(in the rows, 128 means zero)
Group, then class
[144 134 144  80 176 119 146 136 139 123 106 137 138  99 140 125 109  61
  81 106 129 130 147 133 109 141  99 130 207 140 149 129 132 146 136 158
 126 128 118 121 130 146 136 151 181 125]
Q666/E
[111 120 126 115 101 104 112 112 147 134 145 193 121 172 124 107 131 104
 120 135 146 131 122  36 100 129 146 112 186 118 125 134 143 103 120  93
 133  94 116 150 118 145 101 114 130 146]
Q354/B
[ 99 119 114 127  84 157  94 252 129 137 131 168 125 163 104 114 134 115
 106 153 132 135 118  73 133 129 138 110 164 123 122 135 133 131 125 103
 131 106 122 142 133 151 119 142 127 161]
Q354/B
[135 136 119 110 161 111 152 172 120 124 142 205 102 130 152 132 118 106
  92 126 118 135 131  96 134 132 153 144 196 137 159 148 190 110 159 135
 137  98 106 110 127 134 142 123 105 149]
Q666/E
[135 131 128 102 170 135 121 175 119 105 149 215 107 144 151 130 113 118
 135  99 120 105 154 156 123 129 127  98 148 130 160 138 143 115 145 103
 122  97  72 117 134 148 129 132 111 126]
Q666/E
[145 147 129  96 158 108 128 163 116 137 127 197  91 103 146 171 105 104
 103 124 127 125 152  99 116  98 155  83 182 130 154 124 120 136 151 147
 136 119 104 114 129 161 153 125 162 137]
Q666/E
[138 140 116 125  97 128 122 119 143 132 122 137 121 187 103 126 155 149
 121 136 129 132 125  58 133 115 137 113 160 124 134 135 105 103 113 116
 149 117 116 148  95 130 113 108 138 164]
Q354/H
[ 97 130 139 139 158 105 127 151 129 124 154 179 113 128 164 138 125 132
 121 116 119 135 121  97 129 136 149 139 158 132 130 123 138 107 141 107
 133  93  83 121 118 126 164 107 135 126]
Q666/M
[135 131 130 139 152 104 110 196 112 138 137 177 128 116 169 124  66 126
 122 118 120 111 125 136 137 110 176 113 164 128 138 153 154 112 151 128
 134 118  71 110 127 140 133 117 126 139]
Q666/M
[132 166 124 135  91 135 114 101 135 142 139 171 117 176 119 111 146 115
 128 138 121 153 115  12 126 129 137  88 166 135 144 137  98 109 115  95
 128 134 141 132 126 123 110 110 113 137]
Q354/H
[196 137 143 117 158 126 136 130 133 128 124 145 106 134 132 112 124 137
 122 125 126 150  74  58 116 135 157 146 197 132 117 146 124 146 142 141
 121 133 110 128 124  93 157  72 143 125]
Q666/M
[138 125 133 145  97 121 133  72 148 149 126 164 135 161 107 121 158 131
 133 138 128 158 105   7 107 150 127 129 193 134 118 148 133 144 118 104
 133 123 157 161 132 142 105 112  96 103]
Q354/H
[ 83 125 118 105 162 129 117 206 107  83 136 191 107 141 164 134  97 163
 156 122 125  72 158 173 129 104 159 127  72 117 152 154 118 105 127 120
 133 126 110  98 126 134 125 143 116 142]
Q666/M
[124 132 137 163 134 134  99  99 133 121 143 158 129 146 109 120 143 139
 112 144 177 202 101  58 126 135 130 126 111 125 114 132 142 129 126  90
 135 138 124 136  89 140 100 125  99 136]
Q354/H
[126 153 142 122 123 118 125 166 129 133 135 175 109 136 124 124 122 123
 117 130 126 120 127 112 134 120 130 110 169 129 125 134 135 133 154 123
 134 109 108 103 139 134 138 143 137 128]
Q666/M
[106  88 109 105 107 129 120 123 149 133 133 199 107 200 115 119 125 138
 137 122 125 102 124  90 120 102 142  94 127 120 158 139 118 101 127  90
 140 111 131 116 121 125  91 162 116 145]
Q354/H
[140 124 139 154  90 130 114  89 141 142 138 103 130 140  81 117 163 139
 122 155 120 150  95  52 113 141 138 109 152 117 111 129 123 112 122 131
 133 124 126 144 116 131 125 111 129 141]
Q354/H
[132  93 129 112 140 153 133 168 116 142 112 159 102 126 137 133 110 110
 113 107 132 112 147 172 137 153 138 110 154 133 152 122 127 134 140 146
 111 134  84 115 149 143 145 141 151 116]
Q666/E
[137 144 141  94 165 128 116 160 115 123 106 214 103 141 157 120 105  79
 105 115 118 129 137  87 128 131 119 102 201 129 171 119 117 128 139 166
 114 108 121 111 130 119 150 115 180 126]
Q666/E
[131 134 143 105 158  99 132 170 121 128 135 212 117 112 114 133 110 106
 105 102 111 122 147 100 118 115 140 115 214 141 157 127 134 183 152 127
 122 103  97 120 131 148 153 120 145 141]
Q666/E
[126 114 130 145  94 138 112 117 143 125 139 123 152 152 127 126 135 144
 129 135 115 123 121 116 125 164 127 100 151 121 106 116 129 129  98 136
 149 111 102 148 117 141 105 132 121 142]
Q354/H

Group, then class
[106 117 142 124 126 122 135  89 130 123 124 136 136 131 128  93 139 130
 139 133 140 155 138 125 134 115 128 133 125 140 115 121 121 129 142 139
 122 122 123 136 115 137 136 130 120 125]
V/R
[141 147 127 128 131 113 114 138 129 125 117 126 130 120 140 137 122 133
 106 107 142 125 113 124 133 133 121 133 116 136 141 133 114 133 133 124
 123 128 140 125 131 132 121 127 125 134]
Q/J
[ 96 130 131 104 127 122 160 122 108 145 150 120 132 136 120 151 127 119
 131 133 122 176 139 140 133 138 138 125 143 133  81 121 130 137  94 159
 130 144 101 128 132 106 133 121 142 125]
N/X
[147 126 115 133 116 140 129 121 143 137 124 153 101 142 165 109 141 117
 129 136 123 120 144 122 125 120 126 145 130 133 160 125 127 129  98 150
 149 153 106 130 118 139 132 110 124 131]
T/A
[ 99  81 141 143 125 140 133  76 144 121 128 156 121 136 115  96 134 122
 152 157 146  91 124 112 120 110 131 142 130 116  99 120 128 115 141 126
 140  99 132 154 118 135 129 128 130 125]
V/P
[161 126 114 142 121 152 132 133 149 128 118 159  98 136 147 133 141 126
 135 145 100 115 136 124 114 117 128 124 128 131 173 130 140 123 139 131
 148 142 120 126 111 150 133 108 107 136]
T/K
[107 132 109 124 131 150 137 164 131 145 134 152  92 128 132 160 137 121
 127 147  93 114 129 136 116 147 129 123 128 123 152 137 135 126 117 145
 154 147 113 124 125 142 127 102 121 135]
T/A
[141 130 119 132 138 118 105 150 128 125 112 119 125 128 141 163 119 129
 107 117 144  86 118 123 128 146 121 136 122 127 136 138 119 125 127 123
 128 134 148 124 138 135 117 124 128 131]
Q/U
[147 123 122 133 116 129 148 110 142 123 112 142 110 144 176  84 139 119
 128 129 121 142 149 132 127 112 133 144 133 140 159 128 141 131  98 147
 147 151 108 133 112 134 133 112 124 134]
T/A
[ 93  92 136 129 133 127 133  94 135 129 135 155 112 141 112 118 133 104
 144 154 156 106 124 119 123 124 129 144 133 118  91 125 114 121 123 140
 132 108 128 150 129 133 132 134 134 129]
V/Y
[134 136 125 126 134 118 115 147 125 117 120 121 130 129 137 140 122 126
 113 117 143 114 124 129 136 128 126 133 123 128 138 136 122 125 118 130
 124 144 134 131 137 129 117 121 132 129]
Q/J
[101  87 142 137 125 137 138  72 140 130 133 152 121 142 115  81 137 109
 159 152 152 110 131 110 125 109 128 150 134 115  89 123 127 121 128 128
 135 102 126 146 120 126 139 127 133 122]
V/Y
[133 116 128 127 137 150 134 128 137 137 131 174  98 132 114 145 149 117
 131 158 125  92 126 111 133 133 132 128 132 123 133 135 104 115 146 141
 139 123 131 135 125 150 133 118 120 129]
T/W
[145 125 126 132 122 148 133 132 145 129 132 155 104 127 129 141 139 129
 138 146 105 115 135 124 122 126 129 119 130 130 149 130 134 125 171 133
 140 128 121  98 116 150 131 121 117 126]
T/W
[156 125 112 141 125 155 131 139 149 141 118 175  90 137 150 145 141 118
 128 145 110  95 132 118 121 131 126 130 136 133 166 131 126 122 135 143
 150 139 126 134 116 159 135 104 108 136]
T/K
[142 161 122 125 135 110 100 153 127 110 108 119 144 126 137 164 120 137
 100 110 150 112 119 127 132 134 123 130 119 127 149 148 112 129 144 116
 115 128 157 123 142 129 119 131 124 132]
Q/J
[140 111 124 146 122 152 140 116 147 131 127 165 108 133 142 114 145 131
 144 150 110 108 130 121 124 107 131 131 130 124 146 131 133 120 143 137
 148 130 123 136 111 150 131 114 122 135]
T/K
[ 89  87 143 133 121 145 147  79 136 129 140 149 121 138 109  92 138 108
 155 143 147 114 128 117 130 117 136 144 129 122  81 119 116 120 136 142
 131 109 119 145 120 125 131 133 135 129]
V/Y
[148 122 117 133 130 155 131 138 151 135 131 167  98 137 124 152 141 128
 138 152  97  92 126 123 122 133 133 121 129 121 155 131 127 115 151 137
 145 125 132 130 119 149 134 116 118 132]
T/W
[140 151 122 125 137 117 105 158 124 121 118 127 133 122 135 166 118 129
 101 116 143 102 116 127 127 145 125 135 121 123 145 133 120 134 128 126
 120 134 147 123 147 133 119 128 133 132]
Q/J
[105 120 136 106 123 120 157 104 120 138 140 121 125 145 147  74 128 119
 132 131 132 167 143 139 132 128 129 144 137 133  98 124 129 135  80 156
 136 147  98 123 127 103 135 123 142 126]
N/Z
[ 96  82 138 132 129 144 142  85 142 132 141 171 103 137 111 107 143 107
 155 165 141 101 132 108 123 121 130 145 133 118  92 124 116 117 142 152
 139  91 117 150 116 144 132 126 135 123]
V/Y
[101  78 139 146 128 143 128  84 151 122 128 146 111 133 112 101 129 108
 159 156 153  84 124 114 119 109 129 143 133 116 113 108 122 111 138 116
 138 103 134 148 117 128 128 128 130 123]
V/P
[102 141 132  98 127 121 143 126 120 144 135 145 119 137 138 118 138 120
 116 131 137 145 140 133 135 144 122 142 126 125 109 129 121 137  96 167
 132 149  99 124 132 133 136 127 136 129]
N/D
[121 136 123 106 127 125 150 130 115 141 137 142 114 141 136 114 130 118
 112 130 125 150 133 141 132 149 134 137 137 125 121 126 125 134  81 159
 136 153 103 123 135 124 133 123 138 134]
N/Z
[117 118 136 130 121 134 132 114 132 125 129 140 132 127 111 128 136 127
 140 138 120 129 128 121 132 122 131 128 127 128 116 125 122 128 146 130
 127 120 128 140 124 137 136 125 128 128]
V/R
[151 136 116 131 131 146 129 151 135 130 124 170 101 115 126 168 147 126
 119 155 114  99 129 120 127 142 136 118 129 122 147 133 123 134 135 148
 138 129 125 139 121 159 129 108 116 135]
T/W
[122 128 128 118 122 137 159 127 122 146 138 141 111 141 131 111 135 120
 126 139 113 149 133 135 127 139 129 129 136 127 112 128 131 134  90 158
 138 148  97 121 129 129 141 119 133 131]
N/D
[111 110 142 137 131 126 133  93 134 128 125 146 132 135 117 111 135 116
 141 136 151 122 130 116 120 123 131 137 125 129 106 121 111 122 144 134
 129 103 128 147 126 138 133 133 122 127]
V/R
[134 153 122 118 128 105 111 152 120 121 120 148 131 127 133 162 130 126
  87 120 150 113 114 119 133 149 122 135 122 131 121 135 109 134 135 135
 120 116 143 129 141 141 129 150 126 131]
Q/J
[108 119 125 110 128 125 159 115 119 143 143 135 113 147 140 103 134 106
 123 135 132 157 139 137 131 142 131 146 134 128  94 125 120 132  69 178
 152 153  90 126 132 119 137 119 141 130]
N/Z
[144 134 114 149 138 116 103 149 132 110 115 107 132 129 147 141 110 130
 112 107 147  88 115 126 125 122 118 140 128 122 157 135 128 131 113 107
 128 141 149 127 137 117 113 126 131 134]
Q/S
[137 138 115 120 148 119 112 172 125 118 123 119 125 134 126 163 118 129
 106 114 138  97 124 126 118 145 127 126 127 120 127 140 127 123 122 131
 128 129 144 120 143 124 117 127 133 128]
Q/J
[126 127 120 130 140 112 106 143 127 117 112 129 128 131 139 145 114 122
 103 114 161  90 120 121 130 136 118 164 117 118 133 137 110 129 102 126
 123 132 147 131 140 116 118 129 138 144]
Q/S
[113 133 136 110 124 119 141 118 119 133 137 125 138 131 124 117 123 126
 129 127 120 167 128 140 138 128 133 133 131 131 104 118 123 131 115 149
 126 133 110 127 127 125 128 133 134 120]
N/D
[158 138 120 125 123 136 135 139 132 128 123 154 111 132 157 130 133 131
 119 126 108 137 140 125 128 129 128 131 124 140 159 133 131 130 117 138
 138 150 119 122 126 145 129 117 109 134]
T/A
[143 115 126 146 122 147 142 106 149 129 129 148 112 140 147  96 139 132
 148 143 106 129 141 124 120 108 129 132 130 135 159 122 138 124 140 126
 144 139 118 134 109 145 140 117 115 136]
T/K
[110 123 125 109 131 129 147 134 118 151 146 133  93 133 122 124 124 116
 126 143 122 134 129 135 129 144 130 136 137 120  86 129 131 138  90 165
 141 144  96 128 131 119 133 120 141 125]
N/Z
[138 142 120 129 144 117 116 159 122 123 116 127 124 123 135 157 117 126
 101 112 140 106 123 132 134 139 124 132 122 123 138 136 123 126 114 130
 127 145 144 125 143 126 117 125 134 136]
Q/U
[146 126 107 134 127 144 135 146 143 137 131 146  98 140 151 136 134 127
 131 144  98 113 134 136 118 132 131 130 128 132 157 136 137 129  96 149
 150 150 108 123 121 144 129 107 126 133]
T/A
[148 140 117 130 139 118 104 158 132 120 116 137 127 125 134 178 128 130
  94 119 150  95 118 114 135 145 123 135 121 125 145 136 113 144 136 136
 120 124 147 129 161 143 121 126 125 135]
Q/J
[106 124 146 116 123 126 137 125 119 136 135 126 127 132 119 117 127 120
 130 134 132 137 130 131 128 133 129 125 133 125 101 127 127 142 114 141
 127 122 119 128 126 117 129 125 137 125]
N/X
[111 119 127 109 132 128 142 129 118 138 145 134 115 131 119 131 132 119
 129 137 124 141 130 141 132 146 127 129 133 119  98 121 116 135 109 162
 129 143 112 128 130 123 141 128 137 124]
N/D
[114 135 117  94 127 139 158 155 110 160 160 166  98 131 103 167 152 113
 112 150 112 129 130 137 135 170 133 108 137 116  84 140 119 131  99 190
 141 138  88 137 135 131 136 121 144 124]
N/Z
[140 145 108 129 141 122 102 153 114 119 119 136 131 123 123 172 118 112
 107 119 145  94 112 122 127 140 124 129 122 121 139 133 116 128 140 121
 125 121 151 131 141 137 118 132 128 132]
Q/J
[156 118 116 144 118 155 132 128 155 126 119 175  90 130 138 135 153 123
 143 160 106  89 133 125 122 118 134 130 126 129 168 131 134 120 152 138
 150 132 120 128 112 146 138 111 107 133]
T/K
[ 98 115 130  95 126 132 178 108 117 152 151 148  98 148 133  99 144 102
 134 148 127 159 145 140 128 146 132 145 144 128  72 123 123 135  66 190
 143 149  78 137 129 122 140 120 137 124]
N/Z
[103 109 141 131 129 141 129  88 136 133 138 142 126 125 110 109 137 118
 148 138 144 122 116  79 124 120 128 120 131 164 103 123 118 122 137 127
 125 104 129 144 123 134 131 148 123 123]
V/R

Group and class of each row
[ 99 121 129  95 163 114 142 124 124 133 113 154 133 112 134 150 132 130
 167 166 121  94 100 141 128 148 138 135 129 138 133  99  89 149 134 129
 180 128 106 202  86 140 158 143  97  59]
Q633/Q711
[139 104 119 176 159 170 106 133 127 140 112 159  97 127 135 150 135 140
  91 157 137  96 140 159 160 177 150 132 116 196 130 105 112  41 130 127
 114 102 133 121  96 135 145 138  99 121]
Q924/Q622
[ 99 115 114 100 165 140 160 132 132 135 121 164 138  96 113 175 134  83
 178  90 112 111  96 132 114 133 137 115 180 154 148 142 104 151 132 138
 173 121 116 184 103 126 165 156  87  82]
Q633/Q711
[152 120 118 144 137 146 112 131 119 159 122 143 113 121 135 133 137 119
  90 150 145 111 146 139 147 168 135 125 128 148 121 115 108  90 129 128
 114 105 124 109  79 135 123 127 123 130]
Q924/Q622
[111  89  98 171 160 140 104 129 112 135 126 190  88  88 138 204 141 149
 140 179 126  80 140 139 138 194 132 110 143 149 124  80 126  76 135 135
 138 116 144 132 189 114 152 160  82 103]
Q924/Q622
[108 143 131 125 111  99 217  93 114 122 120 154 110  78 132 170 130 104
 116 153  85 112 124 110  32 172  71 125 135  63 120 254 156 157 127 129
 115 137 108 125 187 107 132 132 129  92]
Q59/Q843
[112 105 121 110 160 151 132 130 139 166 114 163 135 115 133 191 142 132
 165 125 111 109  91 143 132 111 137 136 111 174 127  70 118 155 137 140
 160 120 118 204  97 152 167 165  94  88]
Q633/Q306
[ 84 108  79 126 143 106  51  94  75 190 126 142 100  90 128 201 139 128
 171 188 142 105 145 121 137 162 148 125 129 100 115  22 129 170 138 146
 143  91 118 144 114 108 147 131 134  69]
Q118/Q755
